Below are the code and all the weights of a small trained network. Each question names an input and a target symbol and asks about switching units off, where a switched-off unit gives its printed mean instead of its output.

import numpy as np


def w(rows, s, z=0):
    codes = np.array(rows[::2]) - 128.0
    scale = np.full(codes.shape[1], s)
    scale[-1] = z or s
    return codes * scale


def norm(h):
    return h / np.sqrt((h * h).mean(-1, keepdims=True) + 1e-5)


def f(y):
    return np.maximum(y, 0)


def softmax(a):
    e = np.exp(a - a.max(-1, keepdims=True))
    return e / e.sum(-1, keepdims=True)


def log_softmax(a):
    a = a - a.max(-1, keepdims=True)
    return a - np.log(np.exp(a).sum(-1, keepdims=True))


def net(x, mask):
    ids = ['ΔΣβγθπψ'.index(c) for c in x.split()]
    T = len(ids)
    res = E[ids] + P[:T]
    r = norm(res)
    for j in range(3):
        rows = slice(4 * j, 4 * j + 4)
        q, k, v = (r @ M[0][rows].T for M in (Q, K, V))
        z = softmax(np.where(np.tri(T) > 0, q @ k.T / 4**0.5, -1e9)) @ v
        o = O[0][rows]
        res = res + np.where(mask[j], z, o[:, -1]) @ o[:, :-1]
    y = f(norm(res) @ A[0][:, :-1].T + A[0][:, -1])
    res = res + np.where(mask[3:15], y, B[0][:, -1]) @ B[0][:, :-1]
    return log_softmax(norm(res)[-1] @ U[:, :-1].T + U[:, -1])


Q, K, V, O, A, B = {}, {}, {}, {}, {}, {}
E = w([
[117,72,152,154,164,157,200,46,108,117,96],'Δ',
[168,60,148,90,182,127,81,252,24,122,178],'Σ',
[163,123,59,14,47,216,140,173,117,140,104],'β',
[107,149,147,117,151,234,240,109,123,75,218],'γ',
[123,227,226,117,25,87,128,92,73,129,100],'θ',
[9,75,122,192,55,185,110,178,92,65,101],'π',
[95,183,146,80,196,212,208,114,98,157,152],'ψ',
],0.017)
P = w([
[103,129,101,144,158,1,218,148,153,94,47],'0',
[211,167,194,157,82,144,225,23,200,122,130],'1',
[89,211,220,106,211,238,127,103,184,220,81],'2',
[146,174,166,165,173,241,133,97,129,172,132],'3',
[141,145,183,121,145,220,117,71,81,115,138],'4',
[129,146,170,99,125,185,89,72,68,69,171],'5',
[109,137,161,53,111,183,63,67,53,72,177],'6',
[108,165,137,74,123,203,32,72,80,102,183],'7',
[106,131,131,70,92,173,5,31,70,92,180],'8',
[94,111,141,49,90,146,59,53,81,31,159],'9',
],0.0094)
Q[0] = w([
[95,144,140,161,188,214,167,22,108,90,170],'H1',
[216,153,183,120,101,137,115,105,141,154,155],'H1',
[102,135,115,78,140,171,141,55,110,108,127],'H1',
[132,135,122,112,150,94,88,133,94,105,154],'H1',
[153,123,147,164,151,50,145,156,184,210,122],'H2',
[94,88,45,141,190,172,97,145,126,97,142],'H2',
[148,98,91,131,150,127,108,143,174,124,122],'H2',
[135,130,207,60,129,159,110,102,74,82,89],'H2',
[105,145,107,175,111,81,110,124,202,107,143],'H3',
[169,102,69,183,166,112,106,156,224,235,128],'H3',
[102,95,154,103,165,249,160,126,124,129,119],'H3',
[106,75,181,89,136,254,138,111,97,137,138],'H3',
],0.014)
K[0] = w([
[138,132,141,137,70,150,6,135,103,129,142],'H1',
[146,144,157,127,167,163,143,126,117,162,147],'H1',
[131,125,116,95,85,127,48,139,130,133,158],'H1',
[124,130,122,123,144,101,125,114,110,119,107],'H1',
[152,135,162,144,128,179,100,121,156,151,131],'H2',
[95,173,109,127,109,125,168,95,160,132,91],'H2',
[118,156,129,154,141,154,109,117,127,115,114],'H2',
[137,121,122,134,139,55,160,173,124,94,133],'H2',
[125,141,149,148,147,169,101,100,166,129,106],'H3',
[140,135,135,156,109,173,83,92,163,155,163],'H3',
[171,102,142,133,148,101,106,165,85,105,154],'H3',
[144,95,133,112,153,76,130,152,61,84,160],'H3',
],0.022)
V[0] = w([
[189,100,75,81,129,167,119,136,130,133,89],'H1',
[175,94,168,102,170,86,157,91,102,158,135],'H1',
[189,166,154,74,92,130,163,92,137,161,124],'H1',
[80,155,88,151,87,157,130,105,123,166,54],'H1',
[102,195,205,148,108,55,121,152,106,124,150],'H2',
[151,180,106,86,239,105,71,113,110,213,102],'H2',
[159,152,113,84,133,176,89,210,149,104,121],'H2',
[115,94,113,122,64,104,98,116,112,159,29],'H2',
[113,79,88,145,182,115,63,197,146,213,103],'H3',
[114,37,120,232,168,51,113,69,106,102,107],'H3',
[71,82,101,184,101,205,178,193,189,13,215],'H3',
[115,152,135,147,7,61,101,192,90,130,64],'H3',
],0.012)
O[0] = w([
[114,97,103,157,81,126,131,193,131,171,179,127],'H1',
[193,125,162,111,173,120,141,145,178,172,138,190],'H1',
[121,127,148,102,111,105,178,86,176,134,177,162],'H1',
[96,133,96,167,85,169,163,71,133,127,113,96],'H1',
[122,132,116,48,165,91,155,115,87,207,85,163],'H2',
[121,145,246,100,70,147,54,106,166,200,143,2],'H2',
[121,69,143,133,138,91,140,117,196,128,181,14],'H2',
[164,106,50,143,128,171,110,98,153,172,112,169],'H2',
[186,85,140,114,148,156,16,148,193,99,196,169],'H3',
[172,193,107,158,170,185,53,132,99,89,69,192],'H3',
[99,165,74,211,138,59,148,186,118,61,187,131],'H3',
[91,70,36,141,157,93,83,125,95,206,102,142],'H3',
],0.012,0.0063)
A[0] = w([
[39,211,245,159,33,49,77,117,116,208,110,3],'N1',
[97,133,122,105,92,207,211,92,120,146,155,155],'N2',
[186,66,120,90,184,124,44,108,154,103,157,124],'N3',
[66,29,123,190,117,78,156,118,183,119,152,70],'N4',
[80,125,144,71,92,162,181,43,168,120,167,54],'N5',
[100,24,129,166,31,151,165,151,134,171,227,44],'N6',
[130,156,159,150,193,156,141,58,177,82,77,135],'N7',
[154,156,238,93,85,142,164,107,178,162,150,151],'N8',
[162,89,68,116,194,181,169,124,111,99,152,130],'N9',
[102,72,108,100,47,158,92,105,132,215,161,131],'N10',
[127,81,143,141,144,149,46,141,136,131,151,103],'N11',
[124,147,79,161,122,217,35,103,49,51,78,112],'N12',
],0.012,0.0053)
B[0] = w([
[130,238,106,140,76,58,51,14,222,134,119,148],'N1',
[116,148,130,140,115,97,82,134,142,125,67,180],'N2',
[134,127,166,82,152,100,133,123,113,110,187,232],'N3',
[145,176,150,129,87,169,141,185,163,155,102,157],'N4',
[126,184,92,126,78,75,82,104,191,150,154,156],'N5',
[136,81,113,141,77,172,139,250,141,163,58,165],'N6',
[104,177,93,104,29,128,82,133,132,109,101,183],'N7',
[161,62,90,150,179,41,93,90,159,153,140,172],'N8',
[131,139,135,117,103,113,74,113,135,145,154,219],'N9',
[91,90,143,150,141,166,165,212,154,77,121,171],'N10',
[167,92,187,80,177,116,104,155,95,133,175,186],'N11',
[235,180,225,130,157,169,74,140,134,136,100,249],'N12',
],0.013,0.014)
U = w([
[51,99,188,152,93,98,187,158,82,69,133,167],'Δ',
[112,133,104,134,42,41,28,90,197,141,152,42],'Σ',
[131,56,108,159,50,150,120,242,210,160,99,107],'β',
[155,84,3,235,177,101,54,155,133,122,129,16],'γ',
[178,146,205,157,94,206,80,146,143,111,60,69],'θ',
[92,63,124,103,97,127,131,111,56,227,84,190],'π',
[180,27,184,135,211,120,126,161,141,151,168,251],'ψ',
],0.0055,0.0021)

Each question gives the input, a string of symbols that net reads in full, and the target symbol t.
The units are the heads (4 rows each of Q, K, V and O) and the neurons (one row each of A and B). Each row of codes is followed by its name. A weight is (code - 128) times the scale printed after its matrix; where a second scale follows, it is the last column's (O, A, B and U).
mask holds one flag per unit, heads first, then neurons. A switched-off unit (its flag False) gives its mean, the last column of its rows in O or B, instead of its output. The means were averaged over made-up inputs and are rounded, as every weight is.
A unit's drop is (log p(t) with every unit on - log p(t) with that unit switched off) / (log p(t) with every unit on - log p(t) with every unit switched off).
The circuit of an input: a set's keep is (log p(t) with only the set's units on - log p(t) with every unit switched off) / (log p(t) with every unit on - log p(t) with every unit switched off). Starting from the 12 units with the biggest drops (on a tie, the unit counted first), units are removed one at a time, each time the one whose removal leaves the highest keep (on an exact tie, the one counted first), for as long as the keep stays at least 0.8.
circuit, biggest first: the units of the circuit, biggest drop first
top k neurons: the k neurons with the biggest drops, biggest first
which heads matter: for each layer, one digit per head in row order, 1 if its drop is at least 0.15 and else 0, layers parted by /
drop when u is switched off: that unit's drop, to one decimal
input Σ θ ψ γ Σ Δ Δ ψ Δ Δ, target ψ: which heads matter => 000
input γ Δ Σ π θ Σ Δ Σ θ Δ, target Σ: circuit, biggest first => H1, N5
input π Δ θ π Δ γ, target γ: circuit, biggest first => H3
input ψ γ Δ, target Σ: which heads matter => 000
input Σ γ γ Δ Δ Σ Δ β, target ψ: which heads matter => 001
input π θ ψ, target γ: which heads matter => 001
input Δ Δ Σ Δ β Δ Δ, target β: which heads matter => 101
input β γ γ Δ ψ γ Δ, target β: which heads matter => 000
input θ γ Δ Σ θ, target Σ: circuit, biggest first => H2, N1
input θ π ψ, target π: which heads matter => 001
input β π Δ Δ β γ, target β: which heads matter => 000
input π γ γ Δ Σ β Σ Δ, target γ: which heads matter => 010
input Σ θ ψ Δ π θ Δ ψ, target Σ: top 2 neurons => N5, N7
input θ Σ Δ Δ Δ β, target π: circuit, biggest first => H2
input π Σ Σ Δ γ, target γ: which heads matter => 010
input ψ Δ θ Σ γ ψ Δ Δ Δ Σ, target Σ: which heads matter => 010
input θ θ γ, target π: which heads matter => 001
input ψ Δ β θ Δ π Σ Σ, target Σ: top 3 neurons => N1, N12, N8
input β γ ψ θ θ Δ Δ Σ γ Σ, target β: which heads matter => 111
input β Δ Δ Σ γ θ, target Σ: top 2 neurons => N1, N8
input θ β θ Σ π β, target β: top neuron => N10
input θ Σ γ Δ β γ, target β: circuit, biggest first => H1, N6
input π Σ Δ γ θ ψ, target Σ: top 2 neurons => N9, N5
input γ ψ θ Δ θ ψ Δ, target Δ: drop when N11 is switched off => 0.0
input π β Δ θ, target γ: drop when H3 is switched off => 0.4
